Here is a tiny trained network, its code and every weight. The questions are about switching its units off for an input and a class, where a switched-off unit gives its printed mean instead of its output.

import numpy as np


def w(rows, s, z=0):
    codes = np.array(rows[::2]) - 128.0
    scale = np.full(codes.shape[1], s)
    scale[-1] = z or s
    return codes * scale


def f(y):
    return np.maximum(y, 0)


def log_softmax(a):
    a = a - a.max(-1, keepdims=True)
    return a - np.log(np.exp(a).sum(-1, keepdims=True))


def net(x, mask):
    res = np.array(x, float).reshape(1, 4) / 4 @ E
    y = f(res @ A[0][:, :-1].T + A[0][:, -1])
    res = res + np.where(mask, y, B[0][:, -1]) @ B[0][:, :-1]
    return log_softmax(res[-1] @ U[:, :-1].T + U[:, -1])


A, B = {}, {}
E = w([
[114,26,127,13,142,178],'x0',
[42,63,31,147,38,62],'x1',
[207,155,55,73,131,45],'x2',
[2,172,117,87,223,44],'x3',
],0.0079)
A[0] = w([
[28,148,181,157,115,188,90],'N0',
[195,199,209,74,127,176,123],'N1',
[149,120,76,10,118,184,132],'N2',
[148,72,167,53,159,144,95],'N3',
[213,164,47,73,128,81,66],'N4',
[62,128,178,202,99,195,76],'N5',
[87,88,180,130,108,150,80],'N6',
[152,216,99,236,135,121,8],'N7',
[212,72,125,184,20,199,82],'N8',
[173,198,187,132,226,184,57],'N9',
[208,173,177,128,180,170,74],'N10',
[71,105,167,134,120,192,18],'N11',
[214,95,95,132,68,211,60],'N12',
[180,119,114,81,118,54,197],'N13',
[37,142,143,76,211,88,191],'N14',
[106,95,152,161,119,175,70],'N15',
[69,67,39,196,1,107,157],'N16',
[150,220,118,245,131,92,63],'N17',
],0.0082,0.0014)
B[0] = w([
[181,206,130,79,123,98,205],'N0',
[149,78,130,142,123,68,224],'N1',
[80,114,119,108,86,200,209],'N2',
[31,61,133,103,96,179,200],'N3',
[180,222,152,59,84,139,204],'N4',
[223,179,128,58,77,111,205],'N5',
[117,142,189,97,75,135,173],'N6',
[74,87,112,115,101,204,210],'N7',
[133,177,65,224,193,113,254],'N8',
[168,49,149,111,124,48,236],'N9',
[128,94,140,103,135,66,218],'N10',
[153,177,154,113,83,144,182],'N11',
[98,188,38,232,213,143,225],'N12',
[150,177,146,93,65,149,188],'N13',
[77,169,72,220,217,138,250],'N14',
[133,200,125,89,117,139,171],'N15',
[182,62,186,149,133,43,254],'N16',
[19,39,86,131,43,254,225],'N17',
],0.0073,0.0081)
U = w([
[97,179,88,181,231,126,152],'0',
[71,47,132,103,78,229,250],'1',
[146,45,163,123,131,22,34],'2',
[153,249,153,70,71,126,63],'3',
],0.013,0.0016)

Each question gives the input, the list of numbers given to net, and the class t.
The units are the neurons (one row each of A and B). Each row of codes is followed by its name. A weight is (code - 128) times the scale printed after its matrix; where a second scale follows, it is the last column's (A, B and U).
mask holds one flag per neuron, in row order. A switched-off neuron (its flag False) gives its mean, the last column of its row in B, instead of its output. The means were averaged over made-up inputs and are rounded, as every weight is.
A unit's drop is (log p(t) with every unit on - log p(t) with that unit switched off) / (log p(t) with every unit on - log p(t) with every unit switched off).
The circuit of an input: a set's keep is (log p(t) with only the set's units on - log p(t) with every unit switched off) / (log p(t) with every unit on - log p(t) with every unit switched off). Starting from the 12 units with the biggest drops (on a tie, the unit counted first), units are removed one at a time, each time the one whose removal leaves the highest keep (on an exact tie, the one counted first), for as long as the keep stays at least 0.8.
circuit, biggest first: the units of the circuit, biggest drop first
most important unit: the unit with the biggest drop
k most important neurons: the k neurons with the biggest drops, biggest first
drop of u: that unit's drop, to one decimal
input [-2,-5,5,-4], class 2: 2 most important neurons	N1; N9
input [-4,5,-2,0], class 2: 2 most important neurons	N16; N2
input [4,0,-5,6], class 0: 3 most important neurons	N14; N17; N4
input [-4,6,8,4], class 3: most important unit	N4
input [4,-3,4,-4], class 0: 2 most important neurons	N12; N17
input [-8,-1,4,-7], class 1: 3 most important neurons	N17; N7; N14
input [-7,7,2,-7], class 0: 2 most important neurons	N8; N12
input [-2,-7,-1,-7], class 0: 2 most important neurons	N12; N8
input [0,-2,8,6], class 3: 2 most important neurons	N4; N13
input [5,-6,5,-3], class 2: 2 most important neurons	N17; N1
input [8,1,8,0], class 1: 4 most important neurons	N2; N3; N0; N5
input [-4,-6,-8,2], class 3: 3 most important neurons	N0; N5; N16
input [-4,-6,-8,-3], class 3: 4 most important neurons	N5; N0; N16; N15
input [-2,-7,0,-5], class 2: circuit, biggest first	N9
input [-5,6,-3,2], class 2: 3 most important neurons	N16; N2; N3
input [-5,8,4,7], class 2: 2 most important neurons	N16; N12
input [-1,-1,-8,6], class 3: 2 most important neurons	N5; N0
input [2,-5,8,4], class 3: drop of N16	0.2
input [3,1,-8,-7], class 3: drop of N14	0.2
input [-1,-6,-4,-3], class 2: drop of N9	0.3
input [-5,6,-8,2], class 3: circuit, biggest first	N5
input [-8,6,1,6], class 1: drop of N7	0.1
